Below are the code and all the weights of a small trained network. Each question names an input and a target symbol and asks about switching units off, where a switched-off unit gives its printed mean instead of its output.

import numpy as np


def w(rows, s, z=0):
    codes = np.array(rows[::2]) - 128.0
    scale = np.full(codes.shape[1], s)
    scale[-1] = z or s
    return codes * scale


def f(y):
    return y / 2 * (1 + np.tanh(0.7978845608 * (y + 0.044715 * y**3)))


def softmax(a):
    e = np.exp(a - a.max(-1, keepdims=True))
    return e / e.sum(-1, keepdims=True)


def log_softmax(a):
    a = a - a.max(-1, keepdims=True)
    return a - np.log(np.exp(a).sum(-1, keepdims=True))


def net(x, mask):
    ids = ['γεξπσω'.index(c) for c in x.split()]
    T = len(ids)
    res = E[ids] + P[:T]
    u = 0
    for l in range(2):
        q, k, v = (res @ M[l].T for M in (Q, K, V))
        z = softmax(np.where(np.tri(T) > 0, q @ k.T / 4**0.5, -1e9)) @ v
        res = res + np.where(mask[u], z, O[l][:, -1]) @ O[l][:, :-1]
        u += 1
        y = f(res @ A[l][:, :-1].T + A[l][:, -1])
        res = res + np.where(mask[u : u + 8], y, B[l][:, -1]) @ B[l][:, :-1]
        u += 8
    return log_softmax(res[-1] @ U[:, :-1].T + U[:, -1])


Q, K, V, O, A, B = {}, {}, {}, {}, {}, {}
E = w([
[122,160,46],'γ',
[54,149,196],'ε',
[4,120,153],'ξ',
[189,122,185],'π',
[241,79,72],'σ',
[118,11,151],'ω',
],0.015)
P = w([
[211,130,176],'0',
[103,157,160],'1',
[120,88,181],'2',
[127,241,204],'3',
[114,154,137],'4',
[132,93,185],'5',
[115,253,207],'6',
[116,150,132],'7',
[136,92,181],'8',
[93,254,207],'9',
[124,158,133],'10',
],0.011)
Q[0] = w([
[151,38,43],'L0H0',
[211,104,67],'L0H0',
[100,253,230],'L0H0',
[35,153,4],'L0H0',
],0.006)
K[0] = w([
[116,68,31],'L0H0',
[255,141,156],'L0H0',
[3,68,135],'L0H0',
[101,178,102],'L0H0',
],0.0063)
V[0] = w([
[114,65,59],'L0H0',
[216,131,142],'L0H0',
[79,197,8],'L0H0',
[253,176,136],'L0H0',
],0.0071)
O[0] = w([
[172,2,94,59],'L0H0',
[57,62,226,47],'L0H0',
[89,138,91,49],'L0H0',
[239,197,158,2],'L0H0',
],0.0052,0.0045)
A[0] = w([
[43,78,129,113],'L0N0',
[87,86,183,131],'L0N1',
[151,97,122,79],'L0N2',
[117,120,135,137],'L0N3',
[131,180,47,17],'L0N4',
[157,37,5,176],'L0N5',
[93,169,129,123],'L0N6',
[120,186,203,252],'L0N7',
],0.014,0.0043)
B[0] = w([
[150,96,81,235],'L0N0',
[102,94,144,201],'L0N1',
[217,26,203,130],'L0N2',
[94,109,133,139],'L0N3',
[203,125,126,130],'L0N4',
[141,200,247,151],'L0N5',
[159,33,95,192],'L0N6',
[1,121,79,248],'L0N7',
],0.0085,0.011)
Q[1] = w([
[215,234,137],'L1H0',
[30,174,96],'L1H0',
[113,185,127],'L1H0',
[1,129,182],'L1H0',
],0.009)
K[1] = w([
[196,172,82],'L1H0',
[24,91,54],'L1H0',
[104,101,142],'L1H0',
[7,2,97],'L1H0',
],0.0076)
V[1] = w([
[195,212,125],'L1H0',
[128,154,76],'L1H0',
[85,63,114],'L1H0',
[2,29,183],'L1H0',
],0.0067)
O[1] = w([
[1,101,123,50],'L1H0',
[140,102,146,127],'L1H0',
[195,134,208,183],'L1H0',
[225,192,134,249],'L1H0',
],0.0069,0.022)
A[1] = w([
[7,114,162,175],'L1N0',
[115,87,154,104],'L1N1',
[185,84,132,57],'L1N2',
[155,123,109,175],'L1N3',
[125,163,10,120],'L1N4',
[69,170,113,164],'L1N5',
[180,126,188,23],'L1N6',
[201,111,22,2],'L1N7',
],0.015,0.0063)
B[1] = w([
[223,113,172,143],'L1N0',
[126,206,117,133],'L1N1',
[30,153,98,213],'L1N2',
[152,34,100,198],'L1N3',
[97,19,41,163],'L1N4',
[30,91,32,137],'L1N5',
[1,130,59,250],'L1N6',
[98,159,37,213],'L1N7',
],0.0072,0.011)
U = w([
[39,6,95,60],'γ',
[153,165,102,157],'ε',
[104,67,48,141],'ξ',
[31,190,91,36],'π',
[174,44,145,254],'σ',
[2,110,95,63],'ω',
],0.0092,0.0059)

Each question gives the input, a string of symbols that net reads in full, and the target symbol t.
The units are the heads (4 rows each of Q, K, V and O) and the neurons (one row each of A and B). Each row of codes is followed by its name. A weight is (code - 128) times the scale printed after its matrix; where a second scale follows, it is the last column's (O, A, B and U).
mask holds one flag per unit, layer by layer, with each layer's heads first. A switched-off unit (its flag False) gives its mean, the last column of its rows in O or B, instead of its output. The means were averaged over made-up inputs and are rounded, as every weight is.
A unit's drop is (log p(t) with every unit on - log p(t) with that unit switched off) / (log p(t) with every unit on - log p(t) with every unit switched off).
The circuit of an input: a set's keep is (log p(t) with only the set's units on - log p(t) with every unit switched off) / (log p(t) with every unit on - log p(t) with every unit switched off). Starting from the 12 units with the biggest drops (on a tie, the unit counted first), units are removed one at a time, each time the one whose removal leaves the highest keep (on an exact tie, the one counted first), for as long as the keep stays at least 0.8.
circuit, biggest first: the units of the circuit, biggest drop first
top k neurons: the k neurons with the biggest drops, biggest first
top k neurons in layer l: the k neurons of layer l with the biggest drops, biggest first
drop when u is switched off: that unit's drop, to one decimal
input ξ ε ξ ξ ε, target ε: circuit, biggest first -> (L1H0)
input ε ξ π, target π: top 2 neurons in layer 0 -> (L0N6, L0N0)
input σ ε ε γ, target ξ: top 4 neurons in layer 1 -> (L1N4, L1N3, L1N7, L1N6)
input ε ξ γ, target ε: circuit, biggest first -> (L0N5, L1H0)
input π ξ σ π σ π, target ω: circuit, biggest first -> (L1N6, L1N2)
input σ ξ σ ξ, target σ: top 2 neurons in layer 0 -> (L0N6, L0N7)
input σ σ ξ ξ ε σ ξ, target σ: circuit, biggest first -> (L0N6, L1N6, L1N2)
input ξ γ ε σ ξ γ, target σ: top 3 neurons in layer 1 -> (L1N6, L1N2, L1N7)
input ξ ξ ξ σ σ ξ σ, target γ: top 2 neurons -> (L0N7, L0N1)
input ε ε γ, target ε: top 3 neurons -> (L0N0, L0N5, L0N1)
input ξ σ ξ π ξ ξ ξ ω, target ω: top 4 neurons -> (L1N6, L1N2, L0N6, L0N5)
input ω π π π ξ ξ ω ε ε ω ξ, target ξ: top 3 neurons -> (L0N0, L0N5, L1N7)
input σ π σ ξ ε ξ ε σ ξ ξ γ, target γ: top 4 neurons -> (L0N4, L0N7, L1N4, L1N5)
input ξ ξ σ σ, target γ: top 3 neurons in layer 0 -> (L0N5, L0N7, L0N1)
input σ σ ξ σ π, target π: top neuron in layer 1 -> (L1N6)
input ξ ε π ξ ω ε ξ σ ε ξ, target ε: top 2 neurons in layer 1 -> (L1N6, L1N2)
input ξ π σ ξ, target ε: top 2 neurons in layer 0 -> (L0N6, L0N7)
input ε γ ω ξ π ω γ, target ξ: top 4 neurons -> (L1N4, L1N3, L0N5, L0N4)
input γ ε σ ε γ, target γ: top 2 neurons -> (L0N4, L0N7)
input π ξ π γ π γ ξ ε, target ε: drop when L0N7 is switched off -> 0.2
input ω ξ γ σ ω, target ω: drop when L1N2 is switched off -> 0.4
input ξ ξ σ, target ω: drop when L1N6 is switched off -> 0.2
input π σ ξ σ ξ, target ξ: drop when L1N7 is switched off -> 0.2
